Here is a tiny trained network, its code and every weight. The questions are about switching its units off for an input and a class, where a switched-off unit gives its printed mean instead of its output.

import numpy as np


def w(rows, s, z=0):
    codes = np.array(rows[::2]) - 128.0
    scale = np.full(codes.shape[1], s)
    scale[-1] = z or s
    return codes * scale


def f(y):
    return y / 2 * (1 + np.tanh(0.7978845608 * (y + 0.044715 * y**3)))


def log_softmax(a):
    a = a - a.max(-1, keepdims=True)
    return a - np.log(np.exp(a).sum(-1, keepdims=True))


def net(x, mask):
    res = np.array(x, float).reshape(1, 4) / 4 @ E
    y = f(res @ A[0][:, :-1].T + A[0][:, -1])
    res = res + np.where(mask, y, B[0][:, -1]) @ B[0][:, :-1]
    return log_softmax(res[-1] @ U[:, :-1].T + U[:, -1])


A, B = {}, {}
E = w([
[133,166,143,152,170],'x0',
[185,200,108,25,143],'x1',
[94,201,100,154,29],'x2',
[254,123,154,196,88],'x3',
],0.0092)
A[0] = w([
[71,136,107,91,153,60],'n0',
[88,146,105,112,150,185],'n1',
[189,124,135,153,107,64],'n2',
[163,174,103,58,133,150],'n3',
[59,91,122,204,136,159],'n4',
[166,185,129,38,127,152],'n5',
[153,159,138,77,123,137],'n6',
[71,141,175,92,136,53],'n7',
[119,127,117,128,127,211],'n8',
[247,139,144,151,88,84],'n9',
[101,163,129,135,80,30],'n10',
[84,134,128,103,147,57],'n11',
[164,57,142,76,211,33],'n12',
[151,103,153,114,166,48],'n13',
[143,178,138,63,126,175],'n14',
[167,164,129,40,141,77],'n15',
[134,118,81,137,123,125],'n16',
[12,160,152,56,152,93],'n17',
[122,120,151,139,115,94],'n18',
[84,133,103,111,115,195],'n19',
[181,136,172,153,98,45],'n20',
[177,142,89,146,137,153],'n21',
[100,159,129,147,91,4],'n22',
[100,160,118,135,105,150],'n23',
[145,58,130,106,200,54],'n24',
[127,162,85,149,100,27],'n25',
[85,232,111,122,48,34],'n26',
[58,69,152,218,126,110],'n27',
[91,203,159,155,62,62],'n28',
],0.015,0.0022)
B[0] = w([
[178,140,74,115,137,190],'n0',
[162,118,89,127,111,175],'n1',
[156,139,71,112,130,174],'n2',
[143,101,181,188,124,199],'n3',
[167,93,190,189,110,215],'n4',
[152,95,200,178,107,214],'n5',
[137,101,164,168,123,170],'n6',
[154,131,82,119,128,172],'n7',
[134,129,130,142,133,140],'n8',
[210,139,35,118,158,229],'n9',
[93,151,140,109,137,163],'n10',
[154,130,90,118,132,167],'n11',
[5,177,138,69,127,232],'n12',
[87,136,117,101,106,164],'n13',
[147,93,174,160,121,188],'n14',
[128,97,183,184,125,200],'n15',
[141,150,137,136,155,130],'n16',
[230,129,24,110,135,253],'n17',
[133,119,128,134,126,131],'n18',
[147,147,115,140,153,176],'n19',
[167,127,74,107,129,174],'n20',
[141,106,107,120,103,159],'n21',
[105,144,151,111,133,154],'n22',
[110,124,126,108,123,159],'n23',
[34,180,150,77,126,212],'n24',
[88,137,127,104,133,152],'n25',
[21,167,146,76,131,222],'n26',
[166,84,211,188,118,229],'n27',
[34,139,146,82,140,194],'n28',
],0.025,0.012)
U = w([
[151,69,217,224,102,248],'0',
[205,150,2,97,150,64],'1',
[13,201,157,47,130,62],'2',
],0.011,0.0019)

Each question gives the input, the list of numbers given to net, and the class t.
The units are the neurons (one row each of A and B). Each row of codes is followed by its name. A weight is (code - 128) times the scale printed after its matrix; where a second scale follows, it is the last column's (A, B and U).
mask holds one flag per neuron, in row order. A switched-off neuron (its flag False) gives its mean, the last column of its row in B, instead of its output. The means were averaged over made-up inputs and are rounded, as every weight is.
A unit's drop is (log p(t) with every unit on - log p(t) with that unit switched off) / (log p(t) with every unit on - log p(t) with every unit switched off).
unit that matters most: the unit with the biggest drop
top k neurons: the k neurons with the biggest drops, biggest first
drop of u: that unit's drop, to one decimal
input [-5,0,-2,0], class 2: top 2 neurons	(n17; n27)
input [2,7,-7,-6], class 0: unit that matters most	n5
input [-7,6,-1,-6], class 0: top 4 neurons	(n5; n15; n3; n9)
input [-7,-1,8,6], class 2: top 3 neurons	(n26; n28; n17)
input [8,-3,-5,5], class 1: top 3 neurons	(n9; n26; n28)
input [2,4,4,3], class 0: top 2 neurons	(n12; n24)
input [0,-8,6,-8], class 0: top 3 neurons	(n27; n4; n9)
input [-8,5,6,-6], class 1: top 3 neurons	(n17; n12; n0)
input [4,-5,-3,-6], class 1: top 2 neurons	(n17; n5)
input [6,-3,-3,-4], class 1: drop of n17	0.1
input [0,7,2,-7], class 0: drop of n15	1.4
input [6,4,7,6], class 2: drop of n28	2.3
